Here is a tiny trained network, its code and every weight. The questions are about switching its units off for an input and a class, where a switched-off unit gives its printed mean instead of its output.

import numpy as np


def w(rows, s, z=0):
    codes = np.array(rows[::2]) - 128.0
    scale = np.full(codes.shape[1], s)
    scale[-1] = z or s
    return codes * scale


def norm(h):
    return h / np.sqrt((h * h).mean(-1, keepdims=True) + 1e-5)


def f(y):
    return np.maximum(y, 0)


def log_softmax(a):
    a = a - a.max(-1, keepdims=True)
    return a - np.log(np.exp(a).sum(-1, keepdims=True))


def net(x, mask):
    res = np.array(x, float).reshape(1, 7) / 4 @ E
    u = 0
    for l in range(3):
        y = f(norm(res) @ A[l][:, :-1].T + A[l][:, -1])
        res = res + np.where(mask[u : u + 9], y, B[l][:, -1]) @ B[l][:, :-1]
        u += 9
    return log_softmax(norm(res)[-1] @ U[:, :-1].T + U[:, -1])


A, B = {}, {}
E = w([
[138,206,110,122,12,133,173,93,18,109],'x0',
[153,139,135,149,131,146,126,141,124,121],'x1',
[76,229,255,191,93,45,26,208,107,161],'x2',
[88,64,145,192,80,227,160,67,140,216],'x3',
[130,126,133,119,122,123,127,120,133,126],'x4',
[131,131,128,130,126,129,127,123,130,129],'x5',
[116,131,123,133,134,145,126,161,119,126],'x6',
],0.0082)
A[0] = w([
[154,117,14,116,165,95,171,121,109,93,111],'L0N0',
[93,101,156,140,117,192,109,124,207,186,94],'L0N1',
[151,64,100,82,116,214,137,95,113,151,137],'L0N2',
[156,93,161,147,135,114,46,169,196,159,4],'L0N3',
[174,142,152,85,198,110,88,142,254,84,92],'L0N4',
[136,176,161,130,139,139,145,146,152,174,98],'L0N5',
[158,86,110,108,208,177,176,139,242,108,82],'L0N6',
[206,81,174,138,176,49,179,134,100,95,152],'L0N7',
[166,119,72,84,154,160,162,106,150,59,164],'L0N8',
],0.0081,0.0036)
B[0] = w([
[131,96,216,152,216,208,118,96,52,127,224],'L0N0',
[148,217,191,156,205,125,138,44,128,206,199],'L0N1',
[149,175,40,215,73,149,141,116,191,127,240],'L0N2',
[180,112,176,162,165,82,104,63,129,107,186],'L0N3',
[128,24,124,157,166,114,171,229,132,159,235],'L0N4',
[86,55,145,88,130,93,119,73,132,104,153],'L0N5',
[166,146,96,90,138,143,102,194,190,232,254],'L0N6',
[14,152,134,41,77,161,143,189,131,111,186],'L0N7',
[109,158,142,41,90,192,2,119,59,142,245],'L0N8',
],0.008)
A[1] = w([
[148,176,174,153,153,2,169,170,123,89,106],'L1N0',
[125,129,129,89,170,190,91,131,170,48,248],'L1N1',
[229,97,149,81,210,94,80,192,117,123,130],'L1N2',
[133,115,194,180,90,106,154,106,114,141,149],'L1N3',
[120,118,89,161,107,140,186,92,174,35,53],'L1N4',
[173,115,59,117,128,203,123,101,127,179,3],'L1N5',
[141,104,30,185,115,134,137,131,170,122,85],'L1N6',
[128,121,186,101,151,205,180,88,96,73,95],'L1N7',
[124,197,79,82,123,107,93,82,22,28,86],'L1N8',
],0.009,0.0019)
B[1] = w([
[47,140,129,205,157,80,204,156,211,71,220],'L1N0',
[125,111,120,98,174,102,77,105,135,194,200],'L1N1',
[84,114,29,126,80,106,93,97,95,111,255],'L1N2',
[115,104,126,75,133,112,82,168,36,151,181],'L1N3',
[107,59,83,182,135,253,234,179,148,116,140],'L1N4',
[128,140,127,132,96,62,142,160,175,115,253],'L1N5',
[162,120,185,172,100,122,196,141,158,114,171],'L1N6',
[178,123,71,94,129,95,87,63,116,72,172],'L1N7',
[254,234,218,144,170,198,186,124,199,82,218],'L1N8',
],0.01,0.0079)
A[2] = w([
[137,223,186,139,93,105,171,134,94,115,31],'L2N0',
[68,149,141,158,73,107,123,171,30,142,135],'L2N1',
[108,119,123,161,5,146,116,88,63,120,237],'L2N2',
[144,129,39,127,58,195,151,128,136,80,160],'L2N3',
[151,125,161,191,124,137,141,125,193,152,114],'L2N4',
[93,100,224,140,178,156,43,132,98,210,186],'L2N5',
[132,163,145,154,39,120,153,136,89,112,254],'L2N6',
[169,100,75,125,135,122,178,114,119,144,147],'L2N7',
[153,159,169,132,27,179,162,121,88,104,164],'L2N8',
],0.012,0.0022)
B[2] = w([
[142,114,164,90,91,178,116,179,163,187,215],'L2N0',
[187,128,76,105,200,166,120,101,162,169,193],'L2N1',
[97,52,65,80,151,128,71,246,87,102,186],'L2N2',
[92,101,180,162,159,77,154,121,85,78,213],'L2N3',
[138,150,164,176,72,150,205,91,154,122,222],'L2N4',
[136,152,157,91,99,113,134,62,56,118,254],'L2N5',
[129,84,80,90,94,121,156,168,144,107,198],'L2N6',
[127,146,107,172,56,134,126,165,117,109,178],'L2N7',
[41,91,67,122,168,78,73,88,69,109,219],'L2N8',
],0.011,0.0087)
U = w([
[130,76,75,29,142,131,38,156,40,201,251],'0',
[243,216,133,90,182,209,93,78,77,8,45],'1',
[40,118,128,202,217,9,79,159,184,88,37],'2',
[144,215,210,111,96,134,187,218,193,64,129],'3',
[196,132,116,210,79,165,187,70,220,190,128],'4',
[92,60,66,198,57,153,176,139,48,23,98],'5',
[125,151,240,168,149,61,127,21,13,176,121],'6',
],0.013,0.0022)

Each question gives the input, the list of numbers given to net, and the class t.
The units are the neurons (one row each of A and B). Each row of codes is followed by its name. A weight is (code - 128) times the scale printed after its matrix; where a second scale follows, it is the last column's (A, B and U).
mask holds one flag per neuron, layer by layer. A switched-off neuron (its flag False) gives its mean, the last column of its row in B, instead of its output. The means were averaged over made-up inputs and are rounded, as every weight is.
A unit's drop is (log p(t) with every unit on - log p(t) with that unit switched off) / (log p(t) with every unit on - log p(t) with every unit switched off).
The circuit of an input: a set's keep is (log p(t) with only the set's units on - log p(t) with every unit switched off) / (log p(t) with every unit on - log p(t) with every unit switched off). Starting from the 12 units with the biggest drops (on a tie, the unit counted first), units are removed one at a time, each time the one whose removal leaves the highest keep (on an exact tie, the one counted first), for as long as the keep stays at least 0.8.
units of the circuit, in order: the units of the circuit, biggest drop first
top k neurons: the k neurons with the biggest drops, biggest first
k most important neurons of layer l: the k neurons of layer l with the biggest drops, biggest first
drop when u is switched off: that unit's drop, to one decimal
input [0,2,-7,-2,5,4,-6], class 0: top 3 neurons	(L0N8 L0N6 L1N1)
input [-8,6,-3,0,4,4,-5], class 0: units of the circuit, in order	(L1N0)
input [0,-3,-5,2,0,-2,-6], class 4: top 3 neurons	(L0N2 L1N2 L0N6)
input [7,-2,-8,-1,6,-7,-3], class 1: 3 most important neurons of layer 0	(L0N8 L0N0 L0N4)
input [-4,-1,-5,1,-7,7,3], class 4: top 2 neurons	(L0N2 L1N5)
input [1,-3,5,7,7,4,5], class 0: 2 most important neurons of layer 2	(L2N2 L2N1)
input [1,6,7,3,-5,-4,-4], class 0: 2 most important neurons of layer 1	(L1N3 L1N8)
input [1,-6,6,-2,-5,7,3], class 3: top 2 neurons	(L0N4 L0N6)
input [0,-2,3,8,-1,1,1], class 6: top 3 neurons	(L0N1 L1N2 L2N5)
input [3,5,0,0,-3,1,-8], class 1: top 2 neurons	(L0N6 L0N4)
input [-8,5,-4,1,-1,-4,-5], class 4: 4 most important neurons of layer 1	(L1N3 L1N6 L1N5 L1N7)
input [1,-2,-6,-2,-3,-2,-1], class 1: top 2 neurons	(L0N8 L0N4)
input [2,8,1,-2,-3,3,5], class 3: 3 most important neurons of layer 0	(L0N0 L0N8 L0N4)
input [5,-5,-2,-2,-6,-7,-1], class 1: units of the circuit, in order	(L1N8)
input [-1,7,-7,-2,-2,-2,-4], class 0: top 3 neurons	(L0N8 L0N6 L1N8)
input [-3,-4,0,2,-1,-2,8], class 4: top 2 neurons	(L0N6 L0N0)
input [2,-7,2,-8,-4,-5,0], class 3: top 2 neurons	(L1N8 L0N6)
input [-1,-2,-5,1,-6,8,7], class 4: top 3 neurons	(L0N2 L1N5 L0N6)
input [2,-8,4,-8,6,5,-6], class 3: top 2 neurons	(L1N8 L0N6)
input [-6,4,2,8,3,-7,-7], class 6: units of the circuit, in order	(L2N5)
input [2,-8,-7,-1,-2,1,-1], class 1: 2 most important neurons of layer 0	(L0N8 L0N0)
input [-1,4,4,2,3,-6,2], class 6: drop when L0N8 is switched off	0.2
input [-1,0,-3,-8,-1,-7,-7], class 0: drop when L0N4 is switched off	0.6
input [4,-6,1,-4,-5,-5,0], class 3: drop when L1N0 is switched off	0.1
